Below are the code and all the weights of a small trained network. Each question names an input and a class and asks about switching units off, where a switched-off unit gives its printed mean instead of its output.

import numpy as np


def w(rows, s, z=0):
    codes = np.array(rows[::2]) - 128.0
    scale = np.full(codes.shape[1], s)
    scale[-1] = z or s
    return codes * scale


def norm(h):
    return h / np.sqrt((h * h).mean(-1, keepdims=True) + 1e-5)


def f(y):
    return np.maximum(y, 0)


def log_softmax(a):
    a = a - a.max(-1, keepdims=True)
    return a - np.log(np.exp(a).sum(-1, keepdims=True))


def net(x, mask):
    res = np.array(x, float).reshape(1, 8) / 4 @ E
    u = 0
    for l in range(2):
        y = f(norm(res) @ A[l][:, :-1].T + A[l][:, -1])
        res = res + np.where(mask[u : u + 13], y, B[l][:, -1]) @ B[l][:, :-1]
        u += 13
    return log_softmax(norm(res)[-1] @ U[:, :-1].T + U[:, -1])


A, B = {}, {}
E = w([
[115,119,112,161,145],'x0',
[121,41,255,177,74],'x1',
[174,78,125,96,186],'x2',
[129,129,131,124,125],'x3',
[56,28,50,109,96],'x4',
[18,149,186,67,197],'x5',
[137,135,140,104,113],'x6',
[130,132,132,122,125],'x7',
],0.0056)
A[0] = w([
[108,109,185,179,70,1],'L0N1',
[129,185,95,114,159,161],'L0N2',
[138,173,86,149,130,101],'L0N3',
[139,159,110,143,82,120],'L0N4',
[203,194,157,166,233,66],'L0N5',
[180,182,246,133,101,154],'L0N6',
[99,78,126,136,141,107],'L0N7',
[108,38,64,75,136,104],'L0N8',
[87,172,136,100,2,133],'L0N9',
[91,132,144,127,159,29],'L0N10',
[34,213,139,124,69,141],'L0N11',
[229,85,143,80,168,136],'L0N12',
[185,58,152,15,220,141],'L0N13',
],0.0097,0.0051)
B[0] = w([
[182,32,146,94,205,164],'L0N1',
[146,99,223,130,121,198],'L0N2',
[190,77,145,104,189,165],'L0N3',
[149,93,128,242,207,163],'L0N4',
[76,176,201,156,18,204],'L0N5',
[56,92,97,150,76,255],'L0N6',
[97,142,149,110,51,162],'L0N7',
[35,140,88,195,70,218],'L0N8',
[71,96,63,201,167,202],'L0N9',
[117,119,167,91,231,134],'L0N10',
[129,75,105,223,233,214],'L0N11',
[80,125,94,208,132,213],'L0N12',
[87,106,89,253,204,229],'L0N13',
],0.0056,0.0059)
A[1] = w([
[138,255,55,141,172,254],'L1N1',
[153,98,224,119,131,201],'L1N2',
[166,82,121,206,73,231],'L1N3',
[133,243,40,43,169,162],'L1N4',
[75,79,34,146,168,185],'L1N5',
[79,103,102,125,74,165],'L1N6',
[84,122,48,60,103,148],'L1N7',
[238,75,69,116,34,90],'L1N8',
[87,124,134,233,154,102],'L1N9',
[26,94,157,67,174,223],'L1N10',
[85,126,185,22,186,142],'L1N11',
[157,172,123,109,210,115],'L1N12',
[145,166,187,214,175,169],'L1N13',
],0.0098,0.0032)
B[1] = w([
[101,22,178,129,103,171],'L1N1',
[195,53,53,89,53,155],'L1N2',
[92,170,125,92,173,232],'L1N3',
[151,2,106,138,97,139],'L1N4',
[153,156,227,85,93,232],'L1N5',
[142,180,126,80,161,177],'L1N6',
[120,121,179,161,91,146],'L1N7',
[169,215,127,202,163,156],'L1N8',
[161,120,109,37,189,251],'L1N9',
[235,196,75,193,89,189],'L1N10',
[186,179,66,205,153,138],'L1N11',
[134,123,110,111,64,139],'L1N12',
[82,133,97,83,100,203],'L1N13',
],0.0078,0.012)
U = w([
[146,187,100,249,166,116],'0',
[134,48,119,135,100,119],'1',
[65,116,122,154,202,19],'2',
[62,172,134,149,43,7],'3',
[130,160,128,105,137,251],'4',
[127,153,127,103,139,191],'5',
[131,159,127,103,136,174],'6',
],0.019,0.0029)

Each question gives the input, the list of numbers given to net, and the class t.
The units are the neurons (one row each of A and B). Each row of codes is followed by its name. A weight is (code - 128) times the scale printed after its matrix; where a second scale follows, it is the last column's (A, B and U).
mask holds one flag per neuron, layer by layer. A switched-off neuron (its flag False) gives its mean, the last column of its row in B, instead of its output. The means were averaged over made-up inputs and are rounded, as every weight is.
A unit's drop is (log p(t) with every unit on - log p(t) with that unit switched off) / (log p(t) with every unit on - log p(t) with every unit switched off).
The circuit of an input: a set's keep is (log p(t) with only the set's units on - log p(t) with every unit switched off) / (log p(t) with every unit on - log p(t) with every unit switched off). Starting from the 12 units with the biggest drops (on a tie, the unit counted first), units are removed one at a time, each time the one whose removal leaves the highest keep (on an exact tie, the one counted first), for as long as the keep stays at least 0.8.
circuit, biggest first: the units of the circuit, biggest drop first
unit that matters most: the unit with the biggest drop
top k neurons: the k neurons with the biggest drops, biggest first
k most important neurons of layer l: the k neurons of layer l with the biggest drops, biggest first
input [-3,7,4,0,4,-7,1,-6], class 0: unit that matters most : L1N8
input [-6,-5,6,4,5,-7,-1,2], class 0: 3 most important neurons of layer 1 : (L1N8 L1N13 L1N9)
input [1,8,7,2,4,8,-3,-6], class 0: circuit, biggest first : (L1N10 L1N11 L1N1)
input [-6,-5,-1,2,-8,-2,3,-4], class 3: top 2 neurons : (L0N5 L1N9)
input [1,-4,5,-4,6,-8,-2,-8], class 0: top 3 neurons : (L1N8 L1N9 L1N13)
input [-1,4,3,1,3,5,0,0], class 0: circuit, biggest first : (L1N10 L1N1)
input [5,2,-4,-1,-8,7,5,-4], class 3: circuit, biggest first : (L0N5 L0N6)
input [1,6,-1,2,-5,6,-2,-4], class 0: circuit, biggest first : (L1N10 L1N5)
input [7,8,-5,8,-1,-1,4,5], class 1: top 2 neurons : (L0N1 L1N2)
input [7,-8,1,-1,8,1,7,7], class 1: circuit, biggest first : (L1N4 L1N1 L1N3)
input [4,5,-2,8,6,4,8,0], class 4: circuit, biggest first : (L0N6 L1N6 L1N1 L1N10)
input [-6,1,5,3,7,6,4,-5], class 3: circuit, biggest first : (L0N8 L1N10)
input [-7,-7,2,5,-2,-8,7,8], class 0: top 2 neurons : (L1N8 L1N9)
input [2,-7,-5,0,-4,-3,-5,-5], class 1: unit that matters most : L1N1
input [4,-2,3,5,4,-6,-7,5], class 4: circuit, biggest first : (L1N5 L1N3)
input [-1,4,3,-6,-7,0,-7,-4], class 3: circuit, biggest first : (L0N5 L0N6)
input [-4,0,7,-7,7,-4,-7,0], class 2: top 3 neurons : (L0N13 L1N10 L0N8)
input [-8,4,-8,4,-6,4,5,3], class 2: top 4 neurons : (L0N11 L0N9 L1N5 L0N6)
input [-1,5,-7,-4,2,1,-1,-6], class 2: top 2 neurons : (L0N9 L0N11)
input [6,4,-4,-4,7,2,-7,-5], class 3: circuit, biggest first : (L0N7 L0N13 L1N10)
input [2,-6,-6,-1,4,-3,-6,7], class 1: circuit, biggest first : (L1N1)
input [1,4,0,-3,8,8,4,7], class 0: 4 most important neurons of layer 1 : (L1N10 L1N13 L1N11 L1N1)
input [4,-7,4,6,-1,-6,5,-2], class 1: 4 most important neurons of layer 1 : (L1N1 L1N4 L1N10 L1N6)
input [-3,-4,8,-4,5,-1,-5,-4], class 2: top 2 neurons : (L0N13 L0N8)
input [2,2,2,-3,4,3,2,1], class 3: 3 most important neurons of layer 0 : (L0N8 L0N7 L0N11)
input [0,-4,0,-1,6,-3,-2,-6], class 3: 2 most important neurons of layer 1 : (L1N9 L1N7)
input [5,7,1,-4,8,-4,-3,2], class 3: 3 most important neurons of layer 0 : (L0N11 L0N8 L0N7)
input [-3,4,-6,-4,8,-8,-2,7], class 0: top 2 neurons : (L1N8 L1N13)
